Below is a small trained network, with its code and all its weights. Each question gives an input and a target symbol and asks what happens when units are switched off, that is, made to give their printed mean instead of their output.

import numpy as np


def w(rows, s, z=0):
    codes = np.array(rows[::2]) - 128.0
    scale = np.full(codes.shape[1], s)
    scale[-1] = z or s
    return codes * scale


def f(y):
    return y / 2 * (1 + np.tanh(0.7978845608 * (y + 0.044715 * y**3)))


def softmax(a):
    e = np.exp(a - a.max(-1, keepdims=True))
    return e / e.sum(-1, keepdims=True)


def log_softmax(a):
    a = a - a.max(-1, keepdims=True)
    return a - np.log(np.exp(a).sum(-1, keepdims=True))


def net(x, mask):
    ids = ['αβηθλξσφω'.index(c) for c in x.split()]
    T = len(ids)
    res = E[ids] + P[:T]
    r = res
    for j in range(2):
        rows = slice(2 * j, 2 * j + 2)
        q, k, v = (r @ M[0][rows].T for M in (Q, K, V))
        z = softmax(np.where(np.tri(T) > 0, q @ k.T / 2**0.5, -1e9)) @ v
        o = O[0][rows]
        res = res + np.where(mask[j], z, o[:, -1]) @ o[:, :-1]
    y = f(res @ A[0][:, :-1].T + A[0][:, -1])
    res = res + np.where(mask[2:10], y, B[0][:, -1]) @ B[0][:, :-1]
    return log_softmax(res[-1] @ U[:, :-1].T + U[:, -1])


Q, K, V, O, A, B = {}, {}, {}, {}, {}, {}
E = w([
[131,127,130,119,64],'α',
[88,92,94,125,131],'β',
[105,141,84,78,174],'η',
[115,154,103,153,110],'θ',
[100,123,110,40,121],'λ',
[252,101,137,167,166],'ξ',
[159,152,129,56,94],'σ',
[145,190,108,96,124],'φ',
[110,79,121,110,80],'ω',
],0.025)
P = w([
[88,144,169,188,112],'0',
[126,121,48,87,89],'1',
[65,145,72,127,108],'2',
[93,146,76,142,113],'3',
[40,160,249,167,194],'4',
[118,114,191,138,93],'5',
],0.013)
Q[0] = w([
[94,213,73,184,182],'head 1',
[97,134,236,137,162],'head 1',
[163,125,69,111,50],'head 2',
[164,108,7,118,101],'head 2',
],0.014)
K[0] = w([
[214,78,153,138,161],'head 1',
[153,109,31,111,101],'head 1',
[157,105,166,144,190],'head 2',
[130,126,253,149,168],'head 2',
],0.018)
V[0] = w([
[152,7,128,71,197],'head 1',
[51,64,177,93,55],'head 1',
[86,37,94,198,113],'head 2',
[66,163,119,129,211],'head 2',
],0.014)
O[0] = w([
[134,84,4,111,61,48],'head 1',
[82,65,220,35,100,1],'head 1',
[57,50,147,205,153,108],'head 2',
[27,187,57,224,253,231],'head 2',
],0.011,0.0039)
A[0] = w([
[196,63,91,104,169,189],'neuron 1',
[76,105,165,55,206,136],'neuron 2',
[156,101,149,87,210,129],'neuron 3',
[111,128,192,65,2,169],'neuron 4',
[229,204,162,103,189,255],'neuron 5',
[61,53,48,86,76,74],'neuron 6',
[109,148,30,136,143,207],'neuron 7',
[83,153,111,79,110,122],'neuron 8',
],0.0088,0.0051)
B[0] = w([
[71,109,135,108,166,157],'neuron 1',
[145,149,157,172,71,198],'neuron 2',
[151,145,100,187,158,151],'neuron 3',
[179,121,126,125,218,182],'neuron 4',
[122,86,7,117,59,204],'neuron 5',
[132,116,202,109,59,166],'neuron 6',
[98,121,162,145,156,254],'neuron 7',
[123,135,131,74,128,157],'neuron 8',
],0.012,0.018)
U = w([
[239,166,116,168,153,133],'α',
[91,46,107,159,80,86],'β',
[33,74,45,68,160,254],'η',
[224,213,128,253,48,134],'θ',
[135,192,116,35,97,234],'λ',
[182,16,52,179,163,51],'ξ',
[192,169,56,63,167,57],'σ',
[167,212,52,125,79,46],'φ',
[146,53,124,126,128,75],'ω',
],0.0074,0.0054)

Each question gives the input, a string of symbols that net reads in full, and the target symbol t.
The units are the heads (2 rows each of Q, K, V and O) and the neurons (one row each of A and B). Each row of codes is followed by its name. A weight is (code - 128) times the scale printed after its matrix; where a second scale follows, it is the last column's (O, A, B and U).
mask holds one flag per unit, heads first, then neurons. A switched-off unit (its flag False) gives its mean, the last column of its rows in O or B, instead of its output. The means were averaged over made-up inputs and are rounded, as every weight is.
A unit's drop is (log p(t) with every unit on - log p(t) with that unit switched off) / (log p(t) with every unit on - log p(t) with every unit switched off).
The circuit of an input: a set's keep is (log p(t) with only the set's units on - log p(t) with every unit switched off) / (log p(t) with every unit on - log p(t) with every unit switched off). Starting from all 10 units, units are removed one at a time, each time the one whose removal leaves the highest keep (on an exact tie, the one counted first), for as long as the keep stays at least 0.8.
units of the circuit, in order: the units of the circuit, biggest drop first
unit that matters most: the unit with the biggest drop
top k neurons: the k neurons with the biggest drops, biggest first
heads that matter: for each layer, one digit per head in row order, 1 if its drop is at least 0.15 and else 0, layers parted by /
input θ φ ξ θ η φ, target φ: top 2 neurons	(neuron 5; neuron 2)
input φ η σ, target φ: units of the circuit, in order	(neuron 5; head 1; head 2)
input α λ θ η α, target λ: heads that matter	10
input ω θ β, target ω: unit that matters most	neuron 4
input α α φ, target α: units of the circuit, in order	(neuron 4; head 1; head 2; neuron 2)
input β σ η, target β: heads that matter	11
input σ φ β ω, target σ: units of the circuit, in order	(neuron 4; head 2)
input ξ η α, target α: heads that matter	01
input η θ φ, target η: heads that matter	01
input φ λ θ, target φ: units of the circuit, in order	(neuron 5; head 2; head 1)
input ω η ξ η φ, target φ: top 4 neurons	(neuron 5; neuron 1; neuron 4; neuron 2)
input η β η ξ β β, target β: units of the circuit, in order	(head 1; neuron 6; neuron 4)
input ω λ σ, target ω: units of the circuit, in order	(head 2; neuron 4; head 1)
input θ λ θ β, target θ: units of the circuit, in order	(head 1; neuron 2)
input ξ ω η λ, target λ: units of the circuit, in order	(head 2)
input θ θ α σ, target θ: units of the circuit, in order	(head 1; neuron 2; neuron 3)
input φ η φ θ η σ, target φ: units of the circuit, in order	(neuron 5; head 1; head 2; neuron 7)
input ω η ω, target ω: top 2 neurons	(neuron 4; neuron 6)
input η λ φ η φ, target λ: top 2 neurons	(neuron 8; neuron 3)
input θ λ λ ω, target θ: heads that matter	10
input η α σ, target η: heads that matter	01
input ξ β ξ, target ξ: top neuron	(neuron 1)
input α λ α θ, target α: heads that matter	11
